Below is a small trained network, with its code and all its weights. Each question gives an input and a class and asks what happens when units are switched off, that is, made to give their printed mean instead of their output.

import numpy as np


def w(rows, s, z=0):
    codes = np.array(rows[::2]) - 128.0
    scale = np.full(codes.shape[1], s)
    scale[-1] = z or s
    return codes * scale


def norm(h):
    return h / np.sqrt((h * h).mean(-1, keepdims=True) + 1e-5)


def f(y):
    return np.maximum(y, 0)


def log_softmax(a):
    a = a - a.max(-1, keepdims=True)
    return a - np.log(np.exp(a).sum(-1, keepdims=True))


def net(x, mask):
    res = np.array(x, float).reshape(1, 8) / 4 @ E
    u = 0
    for l in range(3):
        y = f(norm(res) @ A[l][:, :-1].T + A[l][:, -1])
        res = res + np.where(mask[u : u + 5], y, B[l][:, -1]) @ B[l][:, :-1]
        u += 5
    return log_softmax(norm(res)[-1] @ U[:, :-1].T + U[:, -1])


A, B = {}, {}
E = w([
[112,116,124,119,152,129,123],'x0',
[128,147,130,117,114,114,138],'x1',
[149,100,146,89,31,73,8],'x2',
[116,118,123,123,135,133,130],'x3',
[67,79,98,252,57,62,213],'x4',
[202,11,128,90,199,143,224],'x5',
[122,126,125,121,138,123,117],'x6',
[142,127,131,144,114,139,134],'x7',
],0.0023)
A[0] = w([
[178,52,92,193,102,4,181,3],'L0N1',
[170,127,130,120,141,59,100,106],'L0N2',
[116,114,159,175,69,130,181,220],'L0N3',
[131,209,159,205,171,96,128,101],'L0N4',
[85,246,128,150,166,176,142,253],'L0N5',
],0.0037,0.0014)
B[0] = w([
[44,153,185,118,102,239,162,213],'L0N1',
[180,3,134,162,136,235,208,152],'L0N2',
[39,105,76,98,248,72,65,213],'L0N3',
[71,105,18,108,182,161,134,181],'L0N4',
[40,83,68,42,84,230,60,251],'L0N5',
],0.0039,0.0033)
A[1] = w([
[106,78,153,128,192,112,74,122],'L1N1',
[193,99,138,50,110,101,80,67],'L1N2',
[199,152,96,64,190,218,70,254],'L1N3',
[94,1,144,152,62,88,154,160],'L1N4',
[96,178,181,92,82,109,16,189],'L1N5',
],0.004,0.00095)
B[1] = w([
[73,145,161,149,67,138,162,166],'L1N1',
[202,134,161,187,142,131,91,173],'L1N2',
[161,180,167,117,51,128,176,255],'L1N3',
[69,194,166,67,101,111,78,206],'L1N4',
[111,193,176,253,208,128,107,220],'L1N5',
],0.0058,0.004)
A[2] = w([
[75,178,132,190,191,100,179,150],'L2N1',
[83,103,44,184,181,108,126,176],'L2N2',
[121,109,135,129,176,110,148,87],'L2N3',
[152,253,73,160,120,157,186,245],'L2N4',
[243,169,233,38,121,100,197,135],'L2N5',
],0.0053,0.0013)
B[2] = w([
[254,117,137,138,120,104,157,240],'L2N1',
[185,85,86,64,217,54,45,213],'L2N2',
[141,178,194,209,93,36,198,146],'L2N3',
[72,90,160,44,133,161,172,255],'L2N4',
[136,99,45,184,96,126,123,247],'L2N5',
],0.0061,0.0039)
U = w([
[1,166,169,28,76,204,130,250],'0',
[157,228,197,177,138,185,81,104],'1',
[85,78,46,42,214,94,85,141],'2',
[77,181,146,176,137,3,66,87],'3',
[158,92,66,86,87,206,237,82],'4',
[214,96,102,182,32,135,116,101],'5',
[156,68,148,115,218,31,233,78],'6',
],0.0072,0.0021)

Each question gives the input, the list of numbers given to net, and the class t.
The units are the neurons (one row each of A and B). Each row of codes is followed by its name. A weight is (code - 128) times the scale printed after its matrix; where a second scale follows, it is the last column's (A, B and U).
mask holds one flag per neuron, layer by layer. A switched-off neuron (its flag False) gives its mean, the last column of its row in B, instead of its output. The means were averaged over made-up inputs and are rounded, as every weight is.
A unit's drop is (log p(t) with every unit on - log p(t) with that unit switched off) / (log p(t) with every unit on - log p(t) with every unit switched off).
The circuit of an input: a set's keep is (log p(t) with only the set's units on - log p(t) with every unit switched off) / (log p(t) with every unit on - log p(t) with every unit switched off). Starting from the 12 units with the biggest drops (on a tie, the unit counted first), units are removed one at a time, each time the one whose removal leaves the highest keep (on an exact tie, the one counted first), for as long as the keep stays at least 0.8.
units of the circuit, in order: the units of the circuit, biggest drop first
top k neurons: the k neurons with the biggest drops, biggest first
top k neurons in layer l: the k neurons of layer l with the biggest drops, biggest first
input [4,7,1,3,5,7,4,5], class 0: top 2 neurons -> [L1N4; L1N5]
input [2,-1,8,-8,-7,7,7,-1], class 5: top neuron -> [L2N5]
input [6,-6,-3,7,-4,1,-3,8], class 4: top 3 neurons in layer 1 -> [L1N3; L1N4; L1N5]
input [4,1,-3,-4,-5,5,8,-7], class 4: units of the circuit, in order -> [L2N5; L1N3]
input [-8,-7,1,-5,-2,1,-5,-4], class 5: units of the circuit, in order -> [L2N5; L0N5]
input [-2,-1,5,-7,-2,1,-8,-2], class 5: top 3 neurons -> [L0N2; L2N5; L0N3]
input [7,-2,7,-3,-3,0,-5,-7], class 1: units of the circuit, in order -> [L1N5; L2N2]
input [8,-8,-1,-3,0,5,3,-8], class 4: top 3 neurons -> [L1N5; L0N3; L2N2]
input [5,7,4,6,-8,0,-7,4], class 1: top 3 neurons -> [L1N5; L1N2; L2N1]
input [0,-4,-4,8,6,-2,-1,-8], class 2: units of the circuit, in order -> [L2N2; L1N3]
input [4,8,-3,-2,-4,1,-8,-6], class 4: top 2 neurons in layer 1 -> [L1N3; L1N4]
input [-5,-5,3,-7,2,7,2,0], class 0: units of the circuit, in order -> [L1N4; L2N1]
input [-5,8,2,-3,7,6,-3,1], class 0: top 3 neurons -> [L1N4; L0N1; L1N5]
input [1,7,-6,8,-8,8,4,-6], class 4: units of the circuit, in order -> [L2N5; L1N3; L2N2]
input [0,0,4,-4,-1,-4,7,4], class 1: units of the circuit, in order -> [L1N5; L0N3]
input [4,8,6,7,0,5,-5,0], class 5: top 4 neurons -> [L2N5; L2N4; L0N5; L1N2]
input [-7,-7,-1,-6,1,-1,-4,-1], class 2: top neuron -> [L0N3]
input [-3,-8,-7,-7,8,-1,0,3], class 2: top 2 neurons in layer 1 -> [L1N3; L1N5]
input [-4,0,5,3,6,5,1,3], class 0: top 2 neurons -> [L1N4; L0N1]
input [-5,-7,-7,6,6,0,-5,0], class 2: top 4 neurons -> [L2N2; L1N3; L1N5; L0N3]
input [5,3,8,2,-7,2,3,5], class 5: top 3 neurons -> [L2N5; L0N2; L1N3]
input [4,2,8,1,1,8,-6,3], class 0: top neuron -> [L1N4]
input [-2,-1,-1,6,1,3,-7,1], class 6: top 3 neurons -> [L0N5; L1N3; L0N3]
input [8,6,2,-5,-2,-7,5,2], class 1: top 2 neurons in layer 1 -> [L1N5; L1N4]
input [-7,0,-1,6,8,-4,0,-3], class 2: top 2 neurons in layer 0 -> [L0N3; L0N4]
